[[-5.39 -2.86  1.70]
 [-3.67  3.71  0.26]
 [-6.07  5.04  0.90]]
->
[[-5.39 -2.86]
 [-3.67  3.71]
 [-6.07  5.04]]

[[-0.23 -2.20]
 [-2.72  3.15]
 [ 3.37  7.00]
 [ 5.21  1.92]]
->
[[-0.23 -2.20]
 [-2.72  3.15]
 [ 3.37  7.00]]

[[-6.24  0.81 -3.85 -1.13]
 [-5.13 -1.94 -3.93  3.00]
 [ 0.07 -4.61 -0.37 -4.84]
 [ 0.38 -3.31 -1.93  6.61]
 [ 4.91  3.44  0.11  4.13]]
->
[[-6.24  0.81]
 [-5.13 -1.94]
 [ 0.07 -4.61]]

[[ 4.22 -1.69 -2.65 -0.10]
 [ 1.69 -2.08  0.10 -0.35]
 [-0.25  0.20  5.30 -2.65]]
->
[[ 4.22 -1.69]
 [ 1.69 -2.08]
 [-0.25  0.20]]

[[-2.39 -1.10 -3.04  2.60 -1.18]
 [-1.17 -1.95  3.08  1.40  4.60]
 [ 6.01  1.75  5.08 -6.14  1.52]
 [-2.32 -0.42 -2.76  1.44  2.34]
 [-2.28 -3.36  6.16  3.72  1.63]]
->
[[-2.39 -1.10]
 [-1.17 -1.95]
 [ 6.01  1.75]]

[[ 3.33 -1.13  2.87]
 [ 3.49  6.16 -5.83]
 [ 2.14  5.02 -4.82]
 [-3.45  4.51 -5.53]]
->
[[ 3.33 -1.13]
 [ 3.49  6.16]
 [ 2.14  5.02]]
